Each row is shifted at random along 4 fixed directions that mean nothing.
Known rows, with every way that one mark hangs from another:
dasu(fikin vona(riba)): [  44  -79  182 -133 -320  216  -62   54 -165   35  126  128 -251   74
  -31  157 -282  300  128  195   92 -343 -394  -65  158  104  -22  319
  -14  327   59  286  310   59 -379  221 -323 -465 -117 -488 -266 -402
 -210   50  298 -217  -36  511 -195  103 -385 -325  240  218   47 -292
  154  156]
riba(tanu(neda(gono)) vona(dasu(fikin(tona)))): [ 179  308   78 -103   78 -143  168   77   14  159 -117   -2  126    9
  -71  128   58 -385 -301  -20  -95  284  260   62 -141  -93  -14  -54
 -235 -285 -320   62 -182  152  -14  -10   95   -5  180  139   18   -1
  300  -76 -104   14   35 -318   31   -4  383  -23  -64  111   78  104
   11 -122]
vona(dasu tanu(pagu(neda(ranotat(bemezu gono))))): [   2  -10  242  -45 -180 -201   -7   66 -149  -18  -75  -80  -34  144
 -173  -42   23   61  171   66  -59 -131 -189  -70 -153  143  -79  191
  133  324  -23   24  149   86  -67  -32  -89 -336  136 -226  -66 -330
   14    3  122 -139  -68  328   48  -37 -166    7  224  226  234 -153
   87   -7]
gono(vire(pimem(fikin(tona(ranotat(neda)))))): [  35   55   70  166 -164  107  -83  -67  -14   94  408  -69  133  -10
 -230  -78   18   83  -75 -182  295 -228  198   72   45  -49   -3   35
  331 -152   -1  246 -406  180   56 -177  -17  -57   55   80 -122   22
  282  296  115  144 -254   90   40    1  -48  -99   71   21 -278  -16
 -351  -46]
fikin(ranotat(bemezu gono(vire) pagu(neda vona)) tona): [ -46   20  197   64 -171  138 -111   89 -185  109  184 -237   34  136
 -509 -229  270  -45  -10 -530  237 -123  168  254 -267  -48 -101  166
  268  -63   72  128 -320   83  168 -212   27 -158   53  217 -298 -257
  361  258  277   21   18  120   46   64 -110  -63  125  259  -92  119
 -322 -155]
pimem(bemezu(fikin(ranotat tona)) neda(gono) vire): [ 232  362  -16  -44   35  -31   92 -169  199    5  115  137  170   64
   96   63 -189 -314 -119  -17  102   44  148   21  142 -105  168 -158
  -53 -212 -224  -35 -210  268  149  -39  176  158  180   82   22  135
  117 -113 -231  303  -67  -87   37  -21  115  200  -91  -81  -66 -197
  -85  -82]
pimem(bemezu(fikin vona) neda vire): [-243   87   21 -153 -149  323 -199  152 -332  -26   91  156 -105  -28
 -374  -43  116 -531  143 -435   52 -154   99   92 -385 -156  229  -51
  425 -109   28  349  -66 -466 -169  172   61 -253 -109  296  -40 -238
  286 -130  -24  -68   65   70  -72 -273  107  -64   74  494  163  252
 -199  -88]
tanu(riba(vona(dasu))): [ -61   30  186  167  -50 -290    9  -19  138  -32 -133 -168  167   73
   -6  -97  178 -102    8   51  -57 -134   36  -69 -297   64  -84   97
   22  -81 -191 -130   39   72   -4 -179   91  -53  135   26  170  -97
   91   59   41   43    1   43  151   27  201  142   78  177  -46  136
    6 -124]
vona(riba tanu(bemezu pagu(neda(ranotat(vire(pimem)))))): [ 236  514 -215 -382  468  147  427    9  -71  175 -375  546   -2  304
  214  193 -247 -168  -34  -38 -179  594  -64   43   88 -184   71 -131
 -524   45 -309   99 -171  192  -89  -33  -80   35  229   18   54 -174
 -233 -419 -296  -13  -67 -305 -267  137   68 -227  -54  116  390 -117
  290 -130]
ranotat(gono vire(dasu pimem(bemezu neda))): [  61  -37  -94   25  120   10   63 -195   10  159   45  234   31   60
  147  -16 -126  181  305  215   35 -156 -210  -50  123  180    7  251
   49  222 -146   35  -12   59 -220 -140 -219 -163  104 -266   51 -285
 -283 -243  -52  -29 -167  278 -129  -33   91  125   13   35   73  -96
   46  138]
bemezu(tona(fikin ranotat)): [ 261  148 -246  243  -59  273  250 -308  249  -51  731   27  138 -130
  242  -81 -404  570  -24   33  303   61  312 -214  730 -261  113 -132
   81 -188  -14   77 -563  383  407 -309  -65  301  -72  107 -134  437
  124  460  -26  568 -287  -42 -140   52 -384   17 -148 -513 -737 -249
 -341   94]
vire(dasu(fikin(tona))): [  16   -5  131 -255 -171  119  -84  209 -206  134  -33  168 -271  162
 -158  153 -317  107   -6   26  -49 -141 -354   74   14   20  -95  216
  -88  141   29  438  231   90 -335  158 -144 -380 -116 -235 -133 -326
  -88  -54  232 -221  -23  119 -132  108 -148 -400  147  268  222 -101
  155   36]
dasu(fikin(ranotat(gono neda) tona) vona): [ 136   85  251   -8 -281 -230 -116   45   93   72  -50 -225   52   50
 -179   -6   39  -71 -203  173   39 -140  -40  164  -74  178  -53  221
  -71   14 -126   39  100  349  -10   19   84 -159  151 -230  -84 -215
  164   18  315  -27   72  194  144  146   52   86  154  232   44 -133
   -8  -23]
bemezu(fikin vona(pagu riba tanu(neda))): [   6  116   30  487 -355 -504   67 -402  453 -282  329 -395  352 -129
  247 -230  -39   38   44  389  165 -469  -14 -420  136   53   37   49
  405  -24 -212 -417  105  215  313 -203  126  118  297  -35  240  264
  253  309  -65  414 -158  435  210  -30   -9  534  144 -225 -464 -342
 -129  -68]
riba(tanu(neda pagu)): [ -31 -102  107  448 -159 -242  -96 -148   24 -130  378 -319  128 -209
    7 -122  131  365  103  180   87 -322   -9 -202   94    7 -161   18
  436  130  -17 -134 -125   18  197 -202 -156  -27   11  -23  -11  110
  114  337   -3  193 -104  258  114    3  -46  312   26 -182 -351 -121
 -212  113]
tona(fikin(ranotat(bemezu(vona(riba)) gono neda pagu))): [ 138   23   -3  -25 -143  453   74   90 -271  138  461   44  -74   76
 -336 -235 -170  309  219 -395  317   14   31  176  221 -140  -16  276
  180   84   50  433 -536   88  145 -159 -264 -262 -166  102 -425 -245
  235  272  370  142  -51  209 -254   66 -414 -263   28  193 -260    9
 -247   17]
tona(fikin ranotat(bemezu neda)): [  -7   97  125  -67   40 -126  -40  109 -116   17  -86  -44   84   35
 -160  -93  232 -151   80 -103  -36   94  104  134 -187   70   75   53
   42   11  -64  108 -140   16   75  -98   89 -141   26   93   75 -237
   86  -81   91   -7   43  -16   89  -21  100  141   63  406  201  134
 -104  -35]
tanu(bemezu pagu riba): [ 142   88  -47   -4  246   75  171  -12  -75  -38  -54  292 -130  166
  187   64 -302  327  225   52 -152  150 -314  -81  204 -126 -120   74
 -284  256 -142  133 -115   95  -77 -120 -235 -119 -116  -63   38 -145
 -374  -56  -73   77  -34  -19 -222  144 -223  -58 -114   18  -11  -74
  159   33]
bemezu(tona vona(dasu(fikin neda) tanu)): [-193  -37  198   60 -680  -85 -185   33  -37 -143  318 -271  -49  -88
 -271  -41  -51  -83  -13   44  126 -525  -19 -275 -142   38  112  139
  520   12   53  173  300    1  -83  119   98 -328   63  -99  -24 -101
  420  257  258  -23 -116  435  109 -186 -144  -43  338  214 -123 -120
 -187  -70]
neda(gono ranotat(bemezu(fikin tona vona) pagu)): [ 361  196 -175  172   48   16  297 -260  275  -79   45  208  138  109
  215  -87 -363  185  101    4   30  275   81 -121  351   21   -7   85
 -209   19 -196 -138 -105  405   90 -269  -36  153  178 -135  215   66
 -105  -37   -5  173  -26   64 -171   46 -225  233  -75  -42 -205 -186
   74 -166]
neda(gono(vire(dasu pimem)) ranotat(pagu tona(fikin))): [ 196  399   70  -17  419 -330  179   -9  212  175 -564  141  331  310
 -139  -37  306 -499 -248 -216 -179  573  387  288 -424  160  -28   24
 -347 -249 -346  -79 -256  352  -39 -277  250  118  412   72  377 -128
  196 -293 -144  -78   36 -422  175   55  495  114   10  363  373  352
  109 -416]
tona(fikin(ranotat(bemezu neda pagu))): [ 206   95 -123   48   96  142  143  -41 -116   61  374  -14   89   65
  -27 -184 -135  252   83 -195  226  140   61  130  265 -208  -65   56
    8  -15   41  170 -551  170  374 -242 -117   37  -59  214 -248   59
  116  237   72  249  -43  -47  -98   89 -176  -56 -120  -68 -235  -53
 -230   21]
riba(tanu(neda) vona(tona(ranotat))): [ 243  412 -251 -416  301  512  383   45 -190  324   65  461  -76  -25
  129  263 -257   51 -164 -120  -48  608  252   77  319 -275  131 -231
 -378 -249 -224  366 -448  105   -1  -27 -161  112  -22  134 -199  -32
  -31 -156  -93   28 -144 -460 -379  127   50 -346 -158  -24   20  -37
   55  125]
vire(pimem(bemezu(tona(fikin) vona) neda)): [ -39   54   41  235 -223 -319 -116 -307  224 -151  109 -113  299  -89
   91 -150  112 -106  212  188  -47 -401   77 -262 -106  246  102   57
  437  -15 -216 -241  212   36  -36 -135  173  -77  250 -105  476 -115
   17 -100  -49  103 -123  378  134  -56  168  571  174  225 -101  -23
 -142 -121]
vona(dasu pagu riba tanu(neda(gono)) tona(fikin)): [ -82  255  388   50 -363 -581  -26  -48  231 -153  -98 -291  277  112
 -220  -66  270 -555  -55   65  -77 -254  153 -189 -441  188  172   81
  357  -83 -267 -111  146  181   55  -26  313 -222  386  -27  184  -79
  535  119    6   91 -141  246  334 -128  141  225  344  288  149  -56
    6 -256]
tona(fikin ranotat(bemezu)): [ 135  165 -155   36  168  181  204 -102   31   28  356   47  164  -61
   80  -89  -68  125  -22 -175  191  243  371   -3  302 -261  127 -152
  -85 -202  -51   68 -569   92  368 -197   46  223  -44  327  -70  240
  131  203 -126  370 -103 -234  -47  -42  -58   52 -192 -188 -326   84
 -301    0]
vona(pagu(tanu) riba): [  56  107   -9 -293 -117  378  127   60 -238   61  190  210 -212  121
  -22  104 -316  215  114  -92  112  -61 -247  -75  245 -113   21   70
   39  199   99  261   68   -9 -122  167 -270 -269  -77 -188 -357 -211
  -50   73   71 -109  -95  253 -274  100 -422 -441  164  -11   59 -301
  128   66]
vire(pimem(bemezu(tona vona(riba)) fikin neda)): [-153   51   93 -274 -329  382 -180   81 -322   58  176  274  -80   12
 -338    5 -116 -272  233 -296   41 -326    6  -53 -199    3  197   79
  483   22  -14  419  118 -267 -347  224  -34 -451   -8  -51    9 -389
  148 -137  117 -199 -120  327 -190 -107 -106 -199  256  539  164   85
 -128 -115]
gono(vire(pimem(fikin neda))): [ -24   36  -47  176   -6   81  -61 -146  -38   35  348  -26  173  -84
 -111  -78   85 -162  -53 -131  249 -187  210   12  -32 -130   47  -42
  320 -153   16   72 -370  -82   68  -58   -3   20   52  189  -58  139
  255  168 -162  146 -169   24   46 -131  147   -4  -39  -73 -211   55
 -348  -36]
ranotat(gono neda pagu(vona) vire(dasu)): [ 154  118 -273  -17  325  225  275   -5  -69  226  -49  176  -43  205
  -52 -158  -35   74   76 -185   19  409   -8  267   43 -114  -78  232
 -218   16  -68  148 -417  135   63 -315 -209   14   34  112 -252 -179
   60  -45   96   33   77 -150 -245   87   39 -193  -96   89   13   93
   35   -3]
fikin(ranotat(gono tona)): [ 268  278 -128 -352  267  233  233   78   19  240 -171  299  -47  134
   19   87 -248  -71 -206 -134  -40  580  131  243  206 -114   46  -58
 -511 -154 -147  214 -276  313   73  -20   38  140   45   40 -107  -13
   13 -192   31   30   23 -405 -160  177   14 -230 -148    7  103   13
  110  -27]
tona(fikin ranotat(bemezu neda vire(dasu))): [ 122  175 -122 -317  271  323  186  189 -288  237  -72  409 -209  224
  -58   46 -210  132  179 -171   -7  352 -183  230   92  -83   31  170
 -281  119  -65  545 -307   78 -163 -135 -232 -248 -151   19 -169 -407
 -167 -207  124  -81  -43 -138 -277   52  -79 -366  -22  375  278   52
   93  105]
tona(fikin(ranotat(gono))): [ 366   25  -81  -21  -14  365  172  -74  -41  127  428  195 -185   16
  117   52 -568  681   70  181  213   61 -240   30  715  -88 -107  166
 -210  217   21  306 -292  322  -22  -43 -405 -114 -235 -270 -361  -46
 -230  168  165  198 -169  172 -301  198 -523 -302  -86 -287 -323 -387
   21  294]
fikin(tona(ranotat(neda pagu))): [  27   22   43   -2 -190  195  -55  117 -178   80  312  -97  -18   69
 -333 -133   20  198   23 -319  144  -40  125  158    3  -64  -24   62
  303  -51  108  297 -351  143  188 -164  -49 -104  -33  100 -294  -86
  300  298  309   56  -77   56  -57   88 -237 -184  103  125 -133   12
 -221  -43]
tanu(neda(ranotat) pagu riba(vona(tona(fikin)))): [  89   48  270  321 -230  -42  -59  -42  -26 -100  282  -34   26   33
 -169  -62  -58  453  151   33  -14 -227  -80  -90   26   18 -138  182
  318  184  -98  245 -223  257  -34 -274 -251 -287  -58 -199  -69 -189
   49  341  259  144 -163  302  -54  178 -336  -10  165  236 -245 -127
  -95   29]
pimem(bemezu(vona) fikin(ranotat(pagu vire)) neda): [  17  287   74 -126  137 -277  -41  -31   38  -34 -366   48  176  131
   -4  -69  208 -530    7   -4  -94   68  -59  191 -417   78   31  -41
  -62  -41 -214  -94  115  -21   15  -12  160  -40  254   77  237 -270
   10 -360 -130  -60  161   30  147   35  375  306   90  503  394   56
  109 -105]
tona(fikin ranotat(bemezu gono(vire) pagu)): [ 166  162  159   56  276 -366   96 -104  168    2 -364   42  143  157
  126  -49  208   -9  146  151  -45  187 -119  137  -78  307  -44  225
 -338  176 -238 -142   27  274  -67 -240  -44  -98  163 -210  273 -413
 -275 -256   15  -50   44  120  113  103  146  379   36  380  252  -25
  154   15]
bemezu(tona(fikin(ranotat(gono)))): [  12  168  307   34 -144 -390 -156   76  201  -51 -274 -211  160    2
 -227  -96  234 -322 -164   31  -97   50  165  131 -268  215   31   39
    6 -112 -188  -76  157  230   24  -42  294  -42  157  -30  307 -158
  236 -134  136   45  102  -12  294   52  206  316  132  398  170  102
  -20 -162]
fikin(ranotat(gono pagu)): [ 117  166   99   36  148 -353   43  -14  196   40 -305 -176  225   75
  -42 -135  231 -232 -172   41  -59  261  160  212 -172  110  -66    5
 -220  -98 -173 -273  -64  225  233 -129  193  180  239   64  153  -17
  124 -128  -10   84  141 -147  215  106  268  303  -31  101  138   82
   43 -124]
pagu(neda(gono ranotat(vire)) tanu(riba)): [  14  244  220 -104   37   84   -5  267 -185    7 -279   72 -104  135
 -362   51  235 -191 -121 -240  -91  243   88  159 -276  -25   35    6
    3  135   22  100    4  112 -126   41  -33 -209   59  -97 -208 -299
  195 -127   54 -134  152  -29  -14   51  -84 -224  184  372  380    1
   49 -148]
tanu(pagu(neda(ranotat(gono)))): [  93 -145   -8  370 -228  305    2 -100 -116  -24  746 -191   13 -101
 -261 -213  -94  572   75 -192  318 -161  227  -36  350 -202  -77   71
  469   96  208  111 -603  117  348 -237 -249    6 -125   68 -489  233
  313  608  153  348 -163  209 -107  -39 -505 -111  -35 -385 -579 -151
 -427   92]
pagu(tanu(bemezu(vona))): [  -7  -25 -270  259  -79  422  158 -220  -36  -96  722  -59   44 -213
   58 -114 -194  380   77 -223  301 -101  293 -294  443 -412   69 -158
  274 -100  103    4 -490 -109  345 -168  -90  222 -139  349 -220  398
  183  456 -126  410 -183   16 -166 -155 -297    1 -178 -527 -696  -13
 -429   24]
tanu(bemezu(fikin(ranotat(neda vire)) tona vona) pagu): [ 178  316   -5 -300  132  -48   83  189  -93   25 -654  462 -289  354
   18  104 -369 -159  164   34 -370  352 -599  171 -160  116 -119  201
 -462  243 -332  357  354  186 -450  -34  -96 -326   10 -191  366 -626
 -402 -595  173 -261  140  -12 -235  194  -33  -55   86  761  574 -107
  510  -82]
tanu(bemezu(fikin vona(riba)) neda pagu): [ 176  245 -227  162  188  -71  269 -189  152 -119   39  156   87   53
  269  -79 -306   -8   81   85 -110  219  -62 -164  211 -255    6  -27
 -215  -34 -307  -52 -276  115  185 -217   -1  164   36  242  229  170
  -68  -14 -205  371  -20 -168 -153   27    7  222 -214  -63 -231  -57
    9  -82]
riba(vona(pagu(neda(ranotat) tanu) tona)): [ -11  141  148   48 -273  -46   32 -139    5  -39  208 -167  153   11
  -97  -33  135   32  -38  -38   88 -211  157 -135  -79   29   21  -20
  366  -15   12 -137   48  127  146  -96   18  -62  243 -110 -149  -59
  227  221   58   14 -108  292   45   48 -143   53  259   22  -50 -261
  -95  -62]
tona(ranotat(neda vire)): [  15   35  110   50  -20 -161  -42   18   42   11 -158   -7  -16   78
  -14  -25  126  101  110  143  -19  -46 -172   87 -101  227  -14  154
   30  167  -62   44   91  185 -102 -151  -77 -142   78 -230   31 -306
 -112 -112  183  -78  -15  204   49   73   -9  103  155  299  186 -126
   97   94]
bemezu(fikin tona vona(riba)): [  -3   67   41 -111 -331  242  -32   79  -43  -37   20  207 -209   72
 -107   18 -370   38  133  -74    9 -146 -241 -100   78   30   58  182
   98   70  -52  321  302   64 -319   94  -89 -297  -89 -201   70 -286
   -8  -62  279  -99  -20  265 -223   52 -312 -204  190  376   10 -143
  121  -74]
dasu(neda(gono(vire) ranotat(tona))): [ 168  194   54  142    6  -18  105 -138  210   21   96  -18  199   36
  -86   30  142 -109 -221 -167  153  184  420   35   -2   35  131  -50
  -15 -193  -83  -52 -375  389  167 -206  134  184  221  -19  -87  194
  282  131  -39  133  -92 -144  102  -67   43   70  -11 -116 -140  -26
 -181 -155]

Rows:
[ 211  284 -166  -28    2   95  177  -11   -6   19  228  -10   47   40
    9  -76 -209  116 -138  -91  108  225   85   57  302 -244    4  -67
  -32 -112    7  102 -280  309  327 -161   -4  131   49  126 -179  103
  223  173   64  217   -2 -124 -109  160 -150  -86  -32  -56 -156 -215
 -123  -54]  bemezu(fikin(tona(ranotat(neda pagu(tanu)))))
[ -53  -83  108  152 -165 -369  -98 -200   85   -5  108 -127  186  -46
  126  -24   36   34   97  391   28 -453 -103 -194  -27  181    1  192
  190  134  -93 -188  230   52  -54  -21   25 -148  202 -230  193  -95
 -101  -57  -81   23  -96  348  150  -88  210  324  116   27   36 -113
  -98   32]  vire(dasu(fikin neda) pimem(bemezu))
[ 110  240 -191 -128  213   60  206  -33  -49   23 -135   72  -10   10
  112   43  -16 -112 -148   55 -181  334   49   -8   67 -198   14 -138
 -217  -12  -59 -118  -57   31   96   -9   10  122   71  111  -51   25
    1 -130 -177   38   75 -220 -121  109   89  -50  -44  -41   97  -72
   64   -9]  pagu(tanu(neda) vona)
[  77   95 -288 -229  -29  620  177  -60 -143   63  324  392 -163   13
   55   72 -435  174  166 -286   87  113   62 -120  338 -224  159  -75
    4  -82   -1  342 -206  -70  -73   14 -122  -13 -143  107 -117   10
  -65   -6    3   48 -142  -44 -381  -57 -298 -261  -76  -76 -221  -14
  -59    4]  pimem(bemezu(tona vona))
[ -47  190  -38  132  120 -282   61  -84  139 -174  -90 -119  200 -111
  114  -57  122 -356 -123   20  -46  121  199 -130  -64 -197   82 -189
  -81 -155 -119 -280    2  -48  248  -52  265  238  113  305  285  227
  135  -53 -298  225  112 -213  174 -126  279  371 -141  -25  -33   82
 -137 -158]  pagu(tanu(bemezu(fikin)))
[ 130  179   -9  133  -73  183  145 -137   41    8  358   85   15  -10
  -86   59 -148  223  -52  -94  183   70  152  -92  250 -132   71  -30
  133    3  -50  219 -470  275  116 -190 -152   37   46  -12 -234  137
  208  288   11  203 -305   14  -85  -42 -248 -135   -6 -230 -301 -193
 -160   39]  vona(tanu(neda(ranotat(gono(vire))) pagu) tona)
[ 147   10 -148   80  -33  390   84  -88 -113  168  488   80   99  -93
 -187  -92 -119  205  -41 -188  237   85  382   52  282 -161   68  -34
  239  -87   57  146 -593   72  171  -86 -119   90    6   83 -299  194
  257  215    5  206 -203  -30 -155  -69 -159 -170  -92 -281 -318    8
 -340   10]  vire(pimem(neda(ranotat(gono))))
[ 276  246 -145 -142   95 -114  273 -263  297   17 -134  229   45   96
  494  228 -340   27 -120  451  -86  141 -158 -133  324   35   77   60
 -521   11 -231 -125  211  376  -70   20  -16   98  204 -317  101    6
 -299 -167  -85   33  -32   33 -116  163   24   65  -21 -103   11 -351
  269   67]  dasu(fikin vona(tona))
[-139    7  254  123 -348  -90 -226  159 -224 -108  -34  -97   -6  -72
 -394 -136  156  -74  160 -228  -36 -163   10  -26 -347  118  -65  120
  446  111  -23  191  211  -89 -135  -55  -15 -334   38  -48  205 -369
  212  -19  278 -208   76  283   45  -56  -36  182  245  656  158  120
  -94 -159]  riba(tanu(neda(ranotat(bemezu(fikin tona vona) pagu))))
[-232  261  150 -121 -195 -113  -24   47  122  -34  -31 -144  230  -51
 -210   -5  307 -612 -225 -262   78  -36  456  -81 -343  -93  304 -209
  239 -377  -99  -39  -14  -18  195   67  403  105  254  279   73  147
  558   79  -56   93  -51 -142  232 -141  256   62  142  144   35  172
 -188 -283]  vona(riba tanu tona)
[ 128   -4  208   24 -251 -119    2   16   12    1    6  -71    3  106
 -150   52  -35   36  -44  111  -13  -89   14  -41  -61  168   -2  131
   68  138  -21   -1   40  236  -92    5  -18 -172  133 -288 -124  -76
   95   53  106  -58  -82  203   55  -72 -154  -76  175   23  104 -175
   59  -30]  vona(dasu(neda(gono ranotat)))
[  15   92  -17   26 -168    0   73 -113  121  -49  -18  210  -43  126
  122  -47 -225    3  300   29  106 -198 -325 -122   46  109   97  314
   40  127 -160  174  198  216 -185 -169 -104 -226   92 -216  101 -328
 -114  -97  237  -17  -54  371 -161   38 -153   77  144  404   14 -235
  108  -21]  ranotat(bemezu(fikin vona(riba tona)) neda vire)
[ 124 -184 -142  285  -57  395  135 -227   26  112  660   73 -114  -35
   83  -37 -383  719  176   23  404 -231 -106 -131  580  -95  -83  241
  112  129  104  238 -447  185   -1 -257 -403  -27 -203 -134 -381  108
  -87  404  103  237 -323  231 -230  -50 -399 -241 -113 -509 -601 -224
 -211  242]  ranotat(gono(vire(dasu)))
[ 189  113   76  -15   38  -40   -8   -6  -70  119  -42  113  112  111
 -214 -107   47   47   66  -63  -48  167   86  195  -49  171  -40  195
   96  115  -75  153 -171  259  -49 -132  -97 -203  153 -227    1 -298
   98  -71  183  -96  -21  124  -48  152  -39   12  124  362  168   18
  -22  -78]  vire(pimem(neda(ranotat(gono pagu tona(fikin)))))
[  15 -418  -16  191 -329  570  -82  -16 -369   71  832   29 -257 -121
 -253 -146 -288  791  468 -199  418 -422 -182  -74  482  -52  -56  386
  504  374  321  464 -397  -53  -29 -125 -526 -390 -364 -178 -597 -171
   -8  469  408   45 -227  544 -328  -95 -684 -290    9 -158 -484 -179
 -348  299]  ranotat(bemezu gono neda)
[ -68   10  259  -86  -97 -326 -167  169 -114  -28 -387  -29  -20   82
 -154  -51  178 -230  154   89 -159  -73 -226  111 -340  270   -6  201
   18  202  -84   55  343    5 -189   13   70 -318   69 -177  255 -480
 -110 -299  198 -240  123  204  118   -2  114  223  186  662  474   12
  123  -28]  tona(ranotat(bemezu(fikin) neda))
[ 118   72  186  -76   47  -61   58  -19  -21   -5 -420  321 -212  221
   61  198 -123   31  287  196 -232  -48 -494  -87  -97  336  -32  313
 -246  413 -272  102  321  123 -589   15 -230 -424   28 -460  194 -588
 -493 -413   71 -279  -73  321 -172   46 -118   32  156  416  366 -183
  405   48]  tanu(bemezu(vona(riba)) neda(gono(vire)))
[-155   12  478  -13 -408 -243 -246   80  -30  -64  -54 -100  -29  -42
 -147  102  148   11  149  174   16 -501 -247 -143 -196  327   16  212
  341  209  -69  134  548   63 -351  123  -91 -502   59 -460   88 -484
   -5  -11  275 -241  -54  555  120   85  -99   78  406  521  212 -201
  112   40]  vona(riba(tanu) tona(fikin))
[ 287  309 -159 -217  322   62  327  -41  -43  116 -139  349  -90   96
  367  204 -345  196   25  264 -161  360 -290  -55  349  -94  -66  -32
 -429  149 -244   87  -47  211  -70  -11 -276  -26   33 -181  -44 -117
 -321 -233 -164    1  -36 -132 -282  249  -27 -128  -86  -53  137 -303
  321  134]  vona(riba(tanu(neda pagu)))
[ -88  172  112  -58   -6 -487    8   68   21 -132 -379  -42   53   50
   30   34   28 -503  -21  199 -274   33 -149 -139 -334  -17   44  -27
 -105   24 -236  -49  251  -60  -68   50  233 -103  145  126  382  -86
   50 -254 -173  -17   24 -103  181 -149  333  221   31  306  331   54
  133 -114]  vona(dasu tanu(bemezu(fikin) neda))
[-161   85  217    7 -250 -218  -35   69    8  -77    7 -203   90   90
 -178  -66  113 -223   -7  -73   24 -224   21 -133 -293  -26   23    6
  255  -33  -74   10   77  -32   58    9  121 -151  149   84   22  -39
  333  178   25   28  -89  139  174  -88   23  -38  206  122   21   38
  -23 -170]  vona(dasu riba tanu(pagu))
[  10  335   32 -113  133 -259  116   27   31  -63 -361  -74  127  100
   17    2  233 -386 -177   48 -258  241   76    6 -305  -60   42  -85
 -164  -37 -211 -191   60   37  104   13  181   29  231  105  112  -96
  156 -163 -150   -9  153 -152   93  104  282  124   88  208  259   70
  118 -186]  dasu(vona(pagu(tanu(neda riba))))
